Read these off the matrix that follows.
1) Give the fifth entry in reading order.
2) Give the fourth entry in reading order.
3) Give the 1st entry in reading order.
4) Give the largest entry in the first row.
5) Give the entry directly above the largest entry.
6) Give the third entry on the diagonal from the top-right corner.
7) Give the entry just right of 137.
8) Give the bottom entry of the column that holds the smallest entry.
128,141,125,110,135,113,118,120
130,124,131,137,125,122,132,126
135,114,129,140,119,135,142,127
121,132,133,140,125,127,134,129
117,136,131,123,131,132,117,129
124,134,131,126,128,134,126,133
142,118,123,114,128,126,124,119
124,135,124,105,135,138,113,131
125,128,125,120,132,136,120,132
119,138,136,132,127,123,122,134
126,138,140,128,125,118,118,134
139,124,136,123,123,112,114,136
125,127,129,143,125,126,140,122
134,120,122,131,127,132,138,129
1) 135
2) 110
3) 128
4) 141
5) 123
6) 135
7) 125
8) 131

[[106 133 140 135 146 133]
 [105 137 144 138 150 135]
 [107 134 136 136 140 133]
 [123 116 119 115 121 116]
 [122 115 116 114 118 115]
 [107 135 138 134 145 133]
 [119 118 119 120 120 119]
 [127 112 114 108 118 112]
 [127 108 109 109 109 110]
 [104 135 140 138 147 135]
 [111 130 134 132 138 130]]
Indices start at 0.
Find the bottom-left entry.
Answer: 111
The minimum: 104
Find the entry directly above 122.
Answer: 123
Find the entry at row 0, column 1.
Answer: 133
The entry at row 2, column 0 is 107
Find the entry at row 0, column 2.
Answer: 140
The entry in the top-left corner is 106
The entry in the top-right corner: 133
The entry in row 1 and column 0 is 105
The entry just right of the smallest entry: 135
The entry in the bottom-right corner is 130
The entry just right of 121: 116
The entry directly above the largest entry is 146
Find the entry directly below the largest entry.
Answer: 140
Find the entry just left of the largest entry.
Answer: 138

x =
[[144 122 109 131 134 104 107 129 115 119 135 120]
 [104 150 121 112 110 135 116 128 126 128 131 100]
 [127 123 127 126 124 129 128 125 136 120 132 128]
 [128 128 127 129 124 130 129 129 133 129 127 130]
 [130 127 125 130 131 132 124 123 126 129 128 129]
 [129 129 130 131 129 130 134 135 127 127 129 123]
 [143 141 145 110 142 126 116 129 140 105 108 125]]
Read off the bottom-left entry.
A: 143
The bottom entry of the column that holds the smallest entry: 125
Read off the largest entry in the last column.
A: 130
The smallest entry in the last column is 100
Read off the smallest entry in the last row.
A: 105
The entry just left of the smallest entry -> 131
Read off the entry just left of 122.
A: 144
The first entry of the smallest entry's row -> 104
The fourth entry in reading order: 131
Read off the entry directly above the smallest entry.
A: 120
The entry just right of 150 -> 121
Read off the smallest entry in the first row.
A: 104
Read off the 3rd entry on the main diagonal.
A: 127
The largest entry in the last row: 145
Read off the fourth entry from the end, reading row by row.
A: 140
Read off the entry directly below the smallest entry.
A: 128
Read off the entry directly below the largest entry.
A: 123
Read off the 3rd entry on the diagonal from the top-right corner.
A: 120
Read off the entry just right of 133.
A: 129

data = [121, 129, 142, 132, 122, 116, 131, 151, 107, 130, 137, 123, 117, 134, 145]
The entry just right of 132 -> 122
What is the entry just left of the centre entry? 131
What is the entry just left of 107? 151
What is the entry just right of the centre entry? 107
What is the median of all entries? 130
What is the entry just right of 117? 134

Read these off the grid that follows.
1) Give the 2nd smallest entry.
2) Give the entry directly above the smallest entry.
3) Give the first entry, reading row by row.
4) Give the entry directly above the centre entry.
5) Give the fifth-last entry, reading row by row.
6) Give the entry directly below the smallest entry.
7) Give the entry in the bottom-right corner.
8) Give the entry just left of the largest entry.
array([[126, 104, 149, 122, 126, 140, 103, 138, 153],
       [129, 115, 153, 100, 122, 137, 123, 110, 131],
       [137, 142, 104, 154, 129, 112, 129, 148, 110]])
1) 103
2) 122
3) 126
4) 126
5) 129
6) 154
7) 110
8) 104
